Moves between objects:
q148 $ q355
q148 + q706
q148 % q889
q148 & q93
q148 ~ q294
q118 $ q768
q118 + q285
q118 % q792
q118 & q355
q118 ~ q669
q971 $ q907
q971 % q484
q971 & q760
q971 ~ q479
q163 $ q133
q163 + q760
q163 % q768
q163 & q547
q163 ~ q187
q99 $ q760
q99 % q285
q99 & q579
q99 ~ q133
q32 $ q285
q32 % q920
q32 & q706
q32 ~ q768
q547 $ q665
q547 + q660
q547 % q148
q547 & q479
q547 ~ q897
q93 $ q880
q93 + q484
q93 % q430
q93 & q768
q93 ~ q886
q187 $ q722
q187 + q163
q187 ! q907
q187 % q324
q187 & q897
q187 ~ q298
q609 $ q484
q609 % q30
q609 & q285
q609 ~ q880
q718 $ q770
q718 + q889
q718 ! q813
q718 % q897
q718 & q320
q718 ~ q627
q546 $ q101
q546 + q294
q546 ! q118
q546 % q627
q546 & q678
q935 $ q897
q935 + q665
q935 ! q760
q935 % q947
q935 & q727
q935 ~ q548
q529 $ q548
q529 + q897
q529 ! q133
q529 % q546
q529 & q671
q669 $ q324
q669 + q118
q669 ! q484
q669 % q293
q669 & q947
q669 ~ q688
q627 $ q798
q627 + q718
q627 ! q792
q627 % q529
q627 & q988
q355 $ q148
q355 + q146
q355 % q737
q355 & q880
q355 ~ q947
q146 $ q706
q146 % q407
q146 & q609
q146 ~ q355
q130 $ q671
q130 + q727
q130 ! q547
q130 % q206
q130 & q486
q486 $ q298
q486 + q722
q486 ! q479
q486 % q688
q486 & q548
q242 $ q727
q242 + q479
q242 ! q579
q242 % q886
q242 & q187
q242 ~ q671
q271 $ q320
q271 + q281
q271 ! q644
q271 % q727
q271 & q293
q271 ~ q799
q520 $ q886
q520 + q880
q520 ! q706
q520 % q271
q520 & q669
q520 ~ q206
q285 $ q32
q285 % q813
q285 & q146
q285 ~ q118
q133 $ q163
q133 + q99
q133 % q118
q133 & q665
q133 ~ q722
q548 $ q529
q548 + q935
q548 ! q163
q548 % q101
q548 & q130
q644 $ q407
q644 % q660
q644 & q895
q644 ~ q889
q206 $ q678
q206 + q520
q206 ! q148
q206 % q799
q206 & q688
q792 $ q828
q792 + q813
q792 % q133
q792 & q737
q792 ~ q293
q353 $ q293
q353 + q828
q353 ! q30
q353 % q187
q353 & q718
q353 ~ q394
q576 $ q479
q576 + q907
q576 % q880
q576 & q133
q576 ~ q727
q880 $ q93
q880 + q609
q880 % q281
q880 & q118
q880 ~ q520
q737 $ q889
q737 + q407
q737 % q665
q737 & q281
q737 ~ q770
q665 $ q547
q665 + q579
q665 % q355
q665 & q576
q665 ~ q935
q760 $ q99
q760 % q32
q760 & q660
q760 ~ q163
q671 $ q130
q671 + q242
q671 ! q665
q671 % q678
q671 & q298
q706 $ q146
q706 % q644
q706 & q484
q706 ~ q148
q294 $ q947
q294 + q148
q294 ! q285
q294 % q718
q294 & q886
q294 ~ q546
q768 $ q118
q768 + q32
q768 % q828
q768 & q148
q768 ~ q324
q324 $ q669
q324 + q768
q324 ! q609
q324 % q353
q324 & q294
q324 ~ q437
q798 $ q627
q798 + q770
q798 ! q828
q798 % q548
q798 & q799
q660 $ q579
q660 % q706
q660 & q971
q660 ~ q547
q30 $ q895
q30 % q907
q30 & q813
q30 ~ q281
q770 $ q718
q770 + q737
q770 ! q920
q770 % q935
q770 & q271
q770 ~ q798
q394 $ q917
q394 + q353
q394 ! q281
q394 % q298
q394 & q627
q579 $ q660
q579 % q146
q579 & q907
q579 ~ q665
q298 $ q486
q298 + q187
q298 ! q576
q298 % q437
q298 & q529
q407 $ q644
q407 % q579
q407 & q30
q407 ~ q737
q722 $ q187
q722 + q133
q722 ! q971
q722 % q669
q722 & q935
q722 ~ q486
q947 $ q294
q947 + q355
q947 ! q32
q947 % q770
q947 & q520
q947 ~ q101
q437 $ q688
q437 + q324
q437 ! q880
q437 % q394
q437 & q546
q895 $ q30
q895 % q971
q895 & q920
q895 ~ q430
q886 $ q520
q886 + q93
q886 ! q146
q886 % q320
q886 & q324
q886 ~ q678
q907 $ q971
q907 % q609
q907 & q99
q907 ~ q576
q430 $ q281
q430 + q895
q430 % q479
q430 & q828
q430 ~ q320
q479 $ q576
q479 + q971
q479 % q93
q479 & q163
q479 ~ q242
q101 $ q546
q101 + q947
q101 ! q768
q101 % q798
q101 & q206
q678 $ q206
q678 + q886
q678 ! q355
q678 % q988
q678 & q437
q281 $ q430
q281 + q30
q281 % q576
q281 & q792
q281 ~ q271
q799 $ q988
q799 + q271
q799 ! q889
q799 % q130
q799 & q917
q828 $ q792
q828 + q920
q828 % q163
q828 & q889
q828 ~ q353
q813 $ q920
q813 % q99
q813 & q407
q813 ~ q792
q320 $ q271
q320 + q430
q320 ! q407
q320 % q242
q320 & q353
q320 ~ q988
q484 $ q609
q484 % q895
q484 & q32
q484 ~ q93
q917 $ q394
q917 + q293
q917 ! q430
q917 % q486
q917 & q798
q293 $ q353
q293 + q792
q293 ! q895
q293 % q722
q293 & q770
q293 ~ q917
q988 $ q799
q988 + q320
q988 ! q737
q988 % q671
q988 & q394
q889 $ q737
q889 + q644
q889 % q547
q889 & q430
q889 ~ q718
q897 $ q935
q897 + q547
q897 ! q99
q897 % q294
q897 & q242
q897 ~ q529
q688 $ q437
q688 + q669
q688 ! q93
q688 % q917
q688 & q101
q727 $ q242
q727 + q576
q727 ! q660
q727 % q520
q727 & q722
q727 ~ q130
q920 $ q813
q920 % q760
q920 & q644
q920 ~ q828

In the rows, zero is written as 487.

The rows follow the links: the fewer symbols apart two objects are, the more alike their rows tend to be.

Here are some objects, each with a row of numbers. One shown again gets a slightly different row.
q688 -> [ 382,  457,  526,  386,  610,  501,  663,  443,  589,  383,  564,  356,  513,  459,  643,  393,  589,  467,  572,  530,  499,  424,  639,  394,  496,  298,  479,  604,  460,  190,  413,  401,  558,  391,  722,  478,  512,  600,  531,  635,  634,  207,  532,  492,  145,  473,  463,  566,  563,  475,  465,  403,  410,  510,  589,  254,  466,  309,  308,  488,  632,  356,  533,  443,  354,  467,  427]
q813 -> [ 481,  504,  489,  504,  801,  600,  600,  447,  458,  415,  669,  215,  495,  304,  471,  410,  172,  532,  518,  603,  345,  354,  530,  660,  454,  515,  528,  522,  492,  396,  418,  733,  711,  674,  585,  603,  411,  584,  455,  660,  550,  238,  440,  315,  491,  412,  557,  483,  531,  536,  532,  630,  453,  574,  623,  484,  488,  230,  483,  588,  532,  413,  472,  464,  430,  407,  534]
q770 -> [ 455,  547,  497,  279,  431,  555,  549,  619,  551,  527,  508,  248,  647,  508,  454,  543,  438,  413,  391,  485,  694,  324,  556,  469,  683,  517,  723,  597,  308,  592,  404,  611,  520,  555,  446,  434,  363,  600,  606,  651,  669,  523,  401,  480,  426,  271,  398,  451,  642,  543,  361,  558,  556,  475,  584,  474,  642,  464,  536,  564,  477,  565,  687,  417,  626,  571,  592]
q828 -> [ 514,  463,  553,  591,  475,  557,  360,  506,  413,  598,  534,  340,  349,  211,  381,  509,  238,  603,  318,  607,  377,  530,  300,  515,  542,  496,  605,  325,  402,  569,  602,  491,  333,  532,  593,  455,  420,  491,  436,  675,  355,  424,  571,  569,  794,  583,  677,  523,  541,  386,  530,  635,  520,  576,  515,  536,  345,  401,  706,  432,  490,  622,  318,  414,  341,  593,  359]
q324 -> [ 392,  384,  560,  447,  336,  424,  416,  505,  545,  517,  421,  402,  430,  440,  583,  440,  598,  464,  396,  590,  447,  640,  272,  300,  638,  367,  534,  453,  395,  344,  562,  235,  207,  325,  769,  404,  423,  554,  411,  592,  438,  477,  666,  721,  432,  686,  578,  570,  543,  354,  397,  356,  480,  512,  458,  375,  378,  466,  540,  407,  620,  457,  345,  394,  298,  543,  213]
q206 -> [ 388,  351,  491,  355,  594,  357,  694,  459,  569,  353,  301,  745,  494,  718,  528,  395,  522,  442,  590,  496,  564,  406,  662,  408,  525,  240,  479,  524,  675,  290,  365,  427,  632,  508,  493,  545,  583,  609,  607,  447,  663,  320,  515,  437,  128,  430,  468,  434,  453,  565,  466,  376,  445,  422,  526,  303,  558,  461,  207,  425,  530,  410,  612,  427,  579,  387,  514]
q897 -> [ 507,  538,  472,  446,  159,  506,  326,  601,  527,  496,  496,  377,  545,  468,  499,  628,  799,  456,  432,  285,  615,  596,  498,  409,  491,  585,  449,  643,  396,  610,  597,  371,  287,  275,  357,  261,  467,  401,  428,  424,  386,  794,  426,  702,  538,  509,  294,  469,  504,  415,  394,  471,  435,  412,  391,  553,  499,  681,  614,  432,  389,  567,  504,  532,  560,  544,  406]
q722 -> [ 209,  672,  633,  329,  653,  541,  673,  688,  697,  508,  600,  192,  411,  336,  611,  547,  634,  302,  536,  526,  643,  357,  349,  407,  614,  385,  485,  657,  369,  270,  418,  556,  582,  317,  457,  263,  479,  547,  332,  540,  347,  454,  423,  455,  541,  505,  229,  468,  473,  399,  508,  513,  434,  419,  577,  429,  622,  412,  476,  500,  429,  495,  481,  470,  516,  457,  601]
q271 -> [ 394,  465,  549,  351,  521,  374,  764,  570,  536,  552,  332,  538,  537,  515,  295,  489,  195,  357,  395,  508,  661,  370,  409,  465,  772,  330,  672,  506,  551,  525,  447,  665,  612,  606,  309,  413,  512,  616,  647,  581,  567,  459,  477,  362,  505,  350,  398,  329,  534,  510,  398,  580,  530,  367,  433,  491,  548,  458,  453,  516,  491,  655,  599,  290,  629,  388,  540]
q627 -> [ 785,  329,  348,  488,  162,  466,  401,  481,  299,  329,  565,  327,  604,  475,  457,  436,  573,  677,  429,  262,  550,  517,  668,  519,  548,  573,  463,  527,  399,  746,  575,  539,  403,  438,  440,  517,  569,  565,  567,  666,  622,  601,  360,  423,  546,  367,  621,  410,  606,  562,  363,  622,  440,  429,  524,  497,  406,  584,  639,  600,  616,  485,  513,  400,  557,  598,  228]
q187 -> [ 412,  592,  603,  521,  391,  437,  431,  563,  529,  535,  573,  354,  404,  269,  562,  474,  693,  452,  419,  441,  575,  604,  256,  379,  609,  452,  348,  545,  416,  350,  591,  443,  359,  278,  490,  264,  494,  503,  288,  536,  299,  615,  493,  628,  727,  792,  378,  526,  516,  344,  496,  546,  391,  453,  440,  446,  397,  572,  594,  468,  554,  560,  327,  382,  398,  499,  345]
q281 -> [ 408,  550,  510,  437,  658,  504,  610,  498,  537,  682,  388,  594,  447,  476,  270,  486,   31,  362,  452,  588,  466,  277,  381,  582,  626,  448,  671,  343,  583,  593,  422,  643,  674,  773,  351,  546,  438,  503,  564,  509,  465,  399,  546,  403,  519,  324,  427,  438,  464,  526,  555,  568,  669,  442,  381,  605,  566,  415,  499,  440,  353,  564,  581,  469,  579,  363,  627]
q163 -> [ 388,  647,  610,  685,  508,  509,  373,  456,  488,  578,  621,  417,  353,  242,  605,  596,  570,  455,  509,  507,  326,  545,  273,  495,  424,  626,  428,  486,  352,  468,  630,  443,  327,  357,  537,  337,  421,  411,  260,  437,  138,  587,  536,  649,  745,  597,  492,  561,  360,  308,  556,  487,  526,  595,  381,  635,  340,  496,  579,  435,  420,  599,  212,  563,  328,  479,  435]
q101 -> [ 509,  410,  347,  263,  438,  559,  552,  484,  586,  404,  493,  381,  662,  713,  642,  520,  675,  460,  575,  455,  580,  384,  682,  445,  438,  416,  487,  592,  431,  382,  366,  444,  489,  387,  559,  605,  431,  534,  545,  460,  787,  361,  410,  466,  119,  328,  437,  516,  577,  692,  382,  325,  422,  495,  564,  375,  625,  494,  340,  486,  579,  366,  697,  525,  539,  525,  475]

Each walk starts at a row. The symbols on each line, taken left to right, move it on to the next object.
Answer with the object's row; about right is enough.
new walk
[ 543,  393,  480,  457,  332,  466,  435,  545,  396,  519,  530,  270,  507,  285,  434,  489,  378,  413,  299,  530,  518,  578,  310,  387,  740,  487,  501,  443,  381,  504,  597,  518,  329,  405,  539,  367,  481,  615,  467,  738,  433,  499,  565,  496,  713,  619,  583,  458,  587,  324,  394,  664,  524,  512,  500,  401,  342,  479,  702,  471,  588,  573,  400,  249,  305,  526,  195]
& & + % $ $ % $
[ 306,  519,  513,  406,  665,  367,  511,  472,  616,  662,  247,  764,  447,  600,  421,  537,  278,  308,  537,  598,  455,  372,  409,  417,  518,  418,  608,  406,  578,  408,  337,  419,  580,  563,  499,  593,  437,  442,  543,  338,  445,  319,  623,  592,  237,  473,  444,  486,  399,  584,  520,  318,  578,  541,  445,  493,  644,  391,  260,  332,  386,  482,  600,  584,  514,  409,  695]
$ ~ $ ~ ! ~ ~
[ 683,  294,  404,  493,  167,  497,  327,  431,  359,  323,  409,  538,  567,  682,  579,  463,  810,  661,  465,  365,  505,  648,  712,  377,  422,  552,  455,  536,  415,  513,  514,  301,  251,  318,  556,  612,  530,  468,  553,  453,  671,  546,  473,  600,  291,  499,  632,  566,  582,  582,  402,  325,  432,  506,  565,  405,  444,  623,  494,  492,  604,  424,  540,  428,  430,  541,  274]
new walk
[ 517,  568,  530,  586,  456,  458,  512,  501,  376,  306,  682,  337,  360,  421,  593,  403,  831,  547,  534,  364,  442,  638,  497,  454,  434,  444,  212,  600,  451,  308,  584,  480,  452,  305,  534,  350,  637,  476,  309,  586,  359,  613,  384,  509,  657,  712,  511,  455,  411,  333,  523,  605,  323,  439,  446,  368,  318,  530,  521,  555,  552,  461,  355,  396,  312,  566,  272]
& ! % ~ $ + ~ +
[ 384,  392,  531,  567,  483,  497,  226,  414,  551,  566,  425,  550,  431,  320,  596,  486,  414,  528,  386,  658,  313,  614,  314,  408,  426,  512,  514,  376,  383,  389,  534,  260,  251,  360,  719,  507,  403,  462,  380,  439,  356,  360,  707,  731,  527,  677,  634,  689,  476,  411,  513,  385,  567,  550,  456,  477,  424,  459,  617,  419,  451,  444,  307,  601,  243,  530,  339]
+ ~ + ~ & ~
[ 635,  338,  442,  445,  170,  412,  263,  534,  504,  504,  385,  473,  569,  524,  518,  568,  660,  480,  416,  429,  614,  496,  492,  342,  599,  531,  520,  499,  306,  527,  544,  161,  197,  343,  500,  462,  424,  385,  537,  494,  590,  605,  560,  717,  362,  508,  482,  565,  544,  530,  326,  325,  591,  493,  454,  482,  570,  603,  620,  404,  541,  540,  532,  442,  428,  603,  324]
new walk
[ 430,  601,  463,  342,  441,  501,  620,  551,  567,  312,  727,  312,  527,  585,  612,  546,  806,  422,  636,  317,  740,  344,  720,  526,  364,  548,  410,  741,  446,  415,  432,  534,  642,  476,  328,  472,  564,  486,  441,  468,  617,  585,  327,  387,  371,  376,  332,  416,  473,  575,  451,  469,  380,  411,  587,  493,  585,  520,  367,  535,  449,  435,  591,  545,  635,  484,  681]
& $ & $ % %
[ 433,  502,  541,  302,  652,  555,  697,  520,  497,  364,  620,  156,  508,  393,  474,  369,  385,  513,  445,  547,  575,  428,  544,  525,  590,  384,  547,  581,  460,  317,  432,  722,  662,  541,  552,  509,  506,  695,  531,  736,  618,  291,  423,  256,  462,  418,  512,  423,  606,  434,  408,  683,  432,  413,  604,  319,  461,  354,  426,  614,  628,  473,  524,  286,  391,  569,  404]
+ % & & ~
[ 404,  597,  522,  372,  606,  365,  737,  525,  535,  359,  462,  669,  460,  610,  483,  413,  684,  420,  702,  347,  592,  434,  578,  546,  428,  366,  385,  576,  651,  368,  429,  575,  713,  483,  274,  411,  644,  484,  498,  428,  531,  540,  340,  300,  384,  495,  309,  369,  390,  487,  572,  551,  301,  296,  450,  391,  563,  494,  210,  598,  504,  472,  528,  461,  672,  456,  578]
new walk
[ 574,  394,  444,  509,  359,  510,  504,  512,  340,  379,  607,  310,  459,  356,  471,  368,  480,  657,  422,  353,  451,  598,  559,  462,  594,  400,  432,  498,  438,  506,  625,  628,  449,  414,  530,  552,  555,  651,  467,  770,  512,  455,  520,  438,  661,  574,  722,  485,  528,  376,  464,  704,  410,  412,  622,  328,  230,  459,  576,  614,  660,  491,  373,  286,  324,  573,  162]
+ ~ & % + & $
[ 261,  588,  611,  313,  599,  358,  728,  606,  663,  531,  392,  611,  416,  529,  430,  503,  586,  252,  483,  516,  695,  425,  463,  440,  620,  339,  503,  589,  572,  367,  415,  490,  653,  452,  322,  261,  501,  518,  485,  366,  368,  625,  453,  392,  525,  528,  235,  341,  441,  416,  563,  488,  439,  352,  425,  473,  608,  551,  308,  443,  454,  617,  573,  462,  651,  401,  681]
% $ & ~ + ~
[ 511,  335,  422,  501,  406,  476,  441,  468,  436,  326,  479,  429,  478,  500,  656,  354,  671,  555,  499,  410,  374,  627,  528,  256,  488,  381,  381,  476,  438,  321,  590,  372,  347,  272,  775,  491,  515,  550,  492,  570,  515,  379,  559,  579,  419,  695,  653,  647,  500,  395,  455,  519,  406,  534,  514,  331,  340,  443,  467,  475,  627,  339,  359,  400,  240,  566,  128]
new walk
[ 567,  424,  496,  590,  338,  347,  561,  490,  385,  396,  469,  698,  486,  618,  439,  392,  836,  508,  538,  276,  572,  643,  558,  427,  454,  378,  206,  519,  628,  546,  639,  502,  509,  393,  360,  351,  658,  500,  442,  394,  339,  689,  453,  420,  644,  727,  467,  369,  441,  390,  571,  500,  311,  314,  355,  521,  340,  658,  423,  542,  517,  526,  372,  403,  585,  427,  324]
+ ~ + + % ~ %
[ 618,  349,  468,  428,  297,  327,  535,  589,  387,  590,  349,  636,  542,  506,  247,  478,  341,  457,  334,  420,  546,  571,  352,  412,  769,  361,  566,  449,  556,  658,  624,  519,  370,  516,  353,  331,  522,  622,  626,  556,  412,  627,  600,  491,  684,  552,  564,  372,  566,  318,  485,  591,  578,  436,  363,  458,  391,  661,  565,  478,  502,  704,  486,  299,  567,  411,  229]
~ $ & % $ $ & & &
[ 354,  631,  609,  401,  657,  489,  692,  548,  554,  296,  708,  207,  459,  433,  592,  426,  679,  398,  619,  462,  599,  455,  543,  477,  428,  348,  419,  697,  506,  248,  442,  651,  676,  376,  502,  345,  548,  525,  318,  568,  481,  381,  350,  336,  490,  566,  376,  446,  429,  436,  539,  594,  344,  406,  613,  392,  508,  378,  346,  587,  509,  389,  414,  462,  470,  494,  579]
new walk
[ 453,  502,  577,  549,  337,  298,  495,  583,  444,  555,  395,  708,  377,  478,  406,  439,  704,  371,  463,  385,  591,  594,  394,  386,  667,  448,  307,  459,  579,  510,  633,  411,  441,  378,  296,  228,  548,  434,  514,  391,  284,  729,  496,  574,  636,  603,  382,  390,  388,  340,  523,  495,  406,  317,  323,  534,  382,  625,  502,  519,  489,  659,  432,  430,  502,  371,  408]
$ & & $ % %
[ 604,  410,  433,  410,  115,  466,  351,  619,  419,  576,  483,  377,  667,  425,  340,  580,  541,  525,  312,  392,  637,  525,  444,  482,  685,  589,  609,  528,  275,  737,  506,  450,  239,  455,  454,  448,  394,  532,  600,  616,  555,  684,  512,  635,  629,  379,  519,  402,  638,  436,  310,  635,  530,  418,  491,  449,  447,  626,  738,  419,  567,  608,  520,  386,  554,  578,  304]
& + & % % ~ $
[ 257,  531,  611,  320,  617,  529,  613,  534,  659,  513,  421,  310,  460,  451,  620,  440,  410,  299,  488,  673,  607,  429,  390,  310,  673,  294,  530,  548,  398,  163,  431,  429,  490,  361,  690,  427,  428,  612,  510,  607,  490,  250,  580,  582,  280,  521,  378,  605,  507,  528,  418,  392,  545,  562,  543,  337,  528,  300,  400,  389,  553,  461,  516,  413,  337,  493,  484]
new walk
[ 612,  330,  387,  477,  364,  323,  478,  370,  380,  414,  235,  768,  456,  698,  519,  420,  690,  590,  509,  337,  469,  657,  559,  339,  524,  331,  346,  406,  707,  410,  584,  308,  368,  313,  492,  503,  632,  493,  651,  408,  564,  434,  552,  496,  347,  623,  664,  457,  483,  488,  461,  375,  414,  471,  409,  385,  332,  637,  353,  493,  561,  413,  447,  376,  459,  394,  267]
$ & + & % & &
[ 402,  521,  585,  272,  617,  547,  663,  572,  615,  497,  554,  127,  497,  312,  430,  443,  221,  450,  443,  652,  596,  416,  362,  456,  680,  320,  636,  532,  394,  360,  387,  600,  569,  532,  535,  340,  430,  672,  513,  712,  532,  343,  520,  404,  566,  438,  413,  398,  581,  432,  370,  644,  507,  480,  568,  434,  478,  359,  470,  503,  596,  569,  558,  321,  465,  509,  491]
$ $ ~ + ~ + & %
[ 384,  678,  589,  228,  449,  535,  530,  634,  699,  441,  593,  337,  584,  516,  558,  602,  687,  296,  538,  444,  802,  323,  516,  443,  509,  503,  564,  697,  315,  439,  414,  539,  501,  431,  319,  375,  448,  466,  423,  439,  555,  660,  393,  579,  454,  334,  221,  410,  490,  578,  466,  441,  470,  421,  555,  551,  713,  543,  496,  446,  363,  483,  599,  508,  646,  562,  719]
new walk
[ 529,  425,  453,  380,  626,  391,  788,  515,  469,  428,  446,  531,  538,  601,  324,  358,  317,  456,  521,  452,  614,  398,  573,  559,  655,  354,  536,  519,  696,  475,  425,  697,  712,  648,  382,  537,  552,  631,  669,  610,  629,  433,  443,  208,  397,  352,  535,  325,  542,  561,  508,  554,  424,  418,  476,  420,  479,  487,  356,  587,  587,  494,  586,  263,  628,  399,  483]
% $ + $ & + % %
[ 356,  594,  559,  420,  737,  610,  567,  493,  492,  592,  587,  216,  451,  239,  403,  511,   75,  461,  424,  736,  480,  384,  336,  522,  617,  466,  665,  445,  393,  463,  354,  645,  598,  649,  606,  498,  370,  619,  422,  656,  442,  333,  497,  404,  613,  401,  502,  508,  528,  530,  497,  570,  609,  603,  568,  503,  571,  316,  551,  456,  426,  473,  457,  514,  441,  524,  642]
~ ~ & + & ! ~ &
[ 543,  388,  485,  625,  435,  445,  402,  422,  334,  699,  344,  711,  476,  432,  283,  500,  225,  524,  338,  475,  380,  615,  339,  534,  605,  565,  558,  319,  530,  744,  555,  509,  377,  640,  374,  487,  501,  492,  530,  501,  333,  603,  585,  526,  714,  554,  623,  435,  478,  405,  527,  579,  571,  513,  341,  597,  411,  595,  629,  457,  417,  685,  422,  395,  467,  425,  390]
new walk
[ 677,  337,  401,  519,  343,  364,  600,  516,  256,  440,  437,  619,  441,  555,  342,  363,  493,  621,  430,  361,  494,  594,  539,  489,  671,  409,  411,  452,  631,  701,  646,  592,  501,  541,  372,  451,  609,  637,  700,  618,  516,  607,  453,  341,  578,  543,  642,  363,  586,  459,  455,  656,  464,  383,  391,  441,  278,  602,  509,  541,  592,  593,  441,  220,  513,  429,  240]
$ + + $ $ %
[ 286,  652,  607,  537,  691,  402,  548,  519,  588,  607,  421,  694,  410,  464,  429,  508,  378,  296,  547,  591,  517,  426,  410,  576,  488,  482,  477,  533,  633,  471,  371,  560,  656,  575,  378,  372,  423,  425,  435,  317,  337,  564,  431,  449,  542,  429,  295,  400,  350,  457,  666,  455,  508,  462,  430,  606,  609,  458,  380,  447,  287,  567,  555,  631,  653,  388,  756]
% $ + ~ ~
[ 501,  316,  470,  501,  263,  307,  405,  528,  503,  621,  192,  836,  477,  560,  421,  459,  546,  448,  377,  516,  524,  569,  415,  335,  723,  335,  455,  406,  590,  495,  584,  171,  289,  406,  494,  438,  546,  517,  578,  409,  460,  559,  677,  642,  388,  643,  561,  527,  463,  454,  465,  330,  537,  424,  360,  436,  418,  565,  457,  427,  534,  571,  468,  399,  399,  456,  256]
new walk
[ 406,  461,  487,  238,  357,  556,  474,  596,  732,  488,  476,  458,  636,  596,  591,  593,  586,  348,  460,  559,  744,  327,  508,  393,  561,  454,  655,  567,  313,  390,  393,  288,  416,  425,  482,  513,  350,  479,  563,  487,  708,  413,  522,  640,  151,  355,  360,  529,  554,  655,  376,  284,  573,  512,  525,  503,  709,  430,  491,  397,  539,  434,  701,  524,  590,  560,  651]
~ ! % & & ~ + % %
[ 530,  362,  417,  619,  397,  362,  339,  364,  404,  680,  199,  915,  454,  566,  404,  439,  338,  476,  428,  535,  348,  593,  301,  399,  535,  449,  495,  307,  590,  568,  575,  271,  316,  527,  557,  561,  438,  434,  512,  376,  353,  481,  694,  616,  470,  598,  597,  561,  379,  397,  536,  338,  594,  553,  332,  574,  458,  587,  437,  372,  416,  550,  453,  577,  426,  445,  429]
$ % $ $ $ & % $
[ 203,  772,  687,  482,  724,  563,  579,  556,  699,  587,  575,  313,  357,  293,  553,  519,  461,  287,  604,  644,  432,  374,  319,  504,  423,  536,  497,  610,  398,  353,  397,  543,  627,  464,  507,  371,  433,  445,  207,  451,  292,  458,  461,  541,  606,  533,  299,  515,  357,  427,  600,  520,  471,  539,  488,  585,  602,  331,  463,  450,  395,  496,  449,  621,  453,  497,  770]
